Below are the code and all the weights of a small trained network. Each question names an input and a class and asks about switching units off, where a switched-off unit gives its printed mean instead of its output.

import numpy as np


def w(rows, s, z=0):
    codes = np.array(rows[::2]) - 128.0
    scale = np.full(codes.shape[1], s)
    scale[-1] = z or s
    return codes * scale


def norm(h):
    return h / np.sqrt((h * h).mean(-1, keepdims=True) + 1e-5)


def f(y):
    return np.maximum(y, 0)


def log_softmax(a):
    a = a - a.max(-1, keepdims=True)
    return a - np.log(np.exp(a).sum(-1, keepdims=True))


def net(x, mask):
    res = np.array(x, float).reshape(1, 4) / 4 @ E
    u = 0
    for l in range(4):
        y = f(norm(res) @ A[l][:, :-1].T + A[l][:, -1])
        res = res + np.where(mask[u : u + 5], y, B[l][:, -1]) @ B[l][:, :-1]
        u += 5
    return log_softmax(norm(res)[-1] @ U[:, :-1].T + U[:, -1])


A, B = {}, {}
E = w([
[149,189,55,115,184],'x0',
[182,253,205,155,80],'x1',
[134,128,142,93,80],'x2',
[93,205,203,111,223],'x3',
],0.0055)
A[0] = w([
[112,82,178,132,151,73],'0.n0',
[102,115,53,130,65,38],'0.n1',
[235,83,102,178,173,2],'0.n2',
[125,245,132,105,1,60],'0.n3',
[111,91,40,160,138,60],'0.n4',
],0.0089,0.0012)
B[0] = w([
[110,150,97,204,120,172],'0.n0',
[191,75,115,81,59,187],'0.n1',
[162,124,145,189,100,160],'0.n2',
[139,141,98,89,122,254],'0.n3',
[165,158,34,181,245,198],'0.n4',
],0.011,0.0058)
A[1] = w([
[137,14,88,152,98,81],'1.n0',
[2,122,110,137,224,63],'1.n1',
[186,129,183,246,70,65],'1.n2',
[208,165,96,159,33,253],'1.n3',
[194,37,24,136,107,89],'1.n4',
],0.0055,0.0011)
B[1] = w([
[184,18,165,184,201,201],'1.n0',
[72,165,41,67,43,197],'1.n1',
[100,209,193,123,113,175],'1.n2',
[90,95,172,27,253,254],'1.n3',
[188,73,188,149,95,249],'1.n4',
],0.0076,0.0045)
A[2] = w([
[156,115,95,121,53,40],'2.n0',
[106,127,114,78,48,32],'2.n1',
[188,118,97,156,84,223],'2.n2',
[84,128,151,135,166,3],'2.n3',
[103,135,176,249,73,121],'2.n4',
],0.012,0.0017)
B[2] = w([
[149,55,88,230,182,166],'2.n0',
[124,123,122,168,163,192],'2.n1',
[110,1,183,225,165,252],'2.n2',
[99,108,98,158,122,168],'2.n3',
[63,146,154,221,167,199],'2.n4',
],0.0071,0.0034)
A[3] = w([
[173,121,101,118,129,131],'3.n0',
[112,185,45,147,44,73],'3.n1',
[176,183,88,155,150,255],'3.n2',
[87,5,143,91,88,6],'3.n3',
[104,145,60,104,206,115],'3.n4',
],0.011,0.00098)
B[3] = w([
[79,142,176,203,173,181],'3.n0',
[213,124,171,155,99,164],'3.n1',
[137,16,254,65,109,212],'3.n2',
[151,40,136,198,174,230],'3.n3',
[143,129,211,75,13,253],'3.n4',
],0.0082,0.0051)
U = w([
[114,98,109,129,98,87],'0',
[84,163,13,128,158,1],'1',
[171,3,149,170,199,179],'2',
[162,151,12,123,128,76],'3',
[52,142,162,212,198,93],'4',
[145,122,218,43,133,166],'5',
],0.014,0.0076)

Each question gives the input, the list of numbers given to net, and the class t.
The units are the neurons (one row each of A and B). Each row of codes is followed by its name. A weight is (code - 128) times the scale printed after its matrix; where a second scale follows, it is the last column's (A, B and U).
mask holds one flag per neuron, layer by layer. A switched-off neuron (its flag False) gives its mean, the last column of its row in B, instead of its output. The means were averaged over made-up inputs and are rounded, as every weight is.
A unit's drop is (log p(t) with every unit on - log p(t) with that unit switched off) / (log p(t) with every unit on - log p(t) with every unit switched off).
The circuit of an input: a set's keep is (log p(t) with only the set's units on - log p(t) with every unit switched off) / (log p(t) with every unit on - log p(t) with every unit switched off). Starting from the 12 units with the biggest drops (on a tie, the unit counted first), units are removed one at a time, each time the one whose removal leaves the highest keep (on an exact tie, the one counted first), for as long as the keep stays at least 0.8.
units of the circuit, in order: the units of the circuit, biggest drop first
top k neurons: the k neurons with the biggest drops, biggest first
top k neurons in layer l: the k neurons of layer l with the biggest drops, biggest first
drop of u: that unit's drop, to one decimal
input [-5,2,-8,-3], class 4: units of the circuit, in order	(1.n2; 2.n4; 0.n1)
input [-3,-3,4,6], class 5: units of the circuit, in order	(2.n2; 3.n4)
input [-7,1,1,-1], class 4: units of the circuit, in order	(1.n2; 0.n0; 2.n4)
input [-4,-3,2,5], class 4: top 3 neurons	(0.n3; 0.n0; 0.n4)
input [-8,-8,-6,7], class 0: top 3 neurons in layer 0	(0.n1; 0.n0; 0.n2)
input [-6,-8,-8,6], class 0: top 2 neurons in layer 1	(1.n1; 1.n4)
input [-6,-3,8,7], class 4: top 3 neurons in layer 0	(0.n4; 0.n0; 0.n3)
input [-4,2,0,7], class 4: top neuron	(0.n4)
input [-8,2,7,8], class 4: top 2 neurons in layer 3	(3.n4; 3.n2)
input [-3,-7,-4,7], class 0: top 2 neurons in layer 1	(1.n1; 1.n3)
input [-6,5,-7,7], class 4: drop of 2.n4	0.2
input [5,-1,-2,2], class 5: drop of 3.n4	0.1
input [-5,1,-4,0], class 4: drop of 2.n1	0.0
input [8,-4,5,3], class 5: drop of 3.n4	0.1
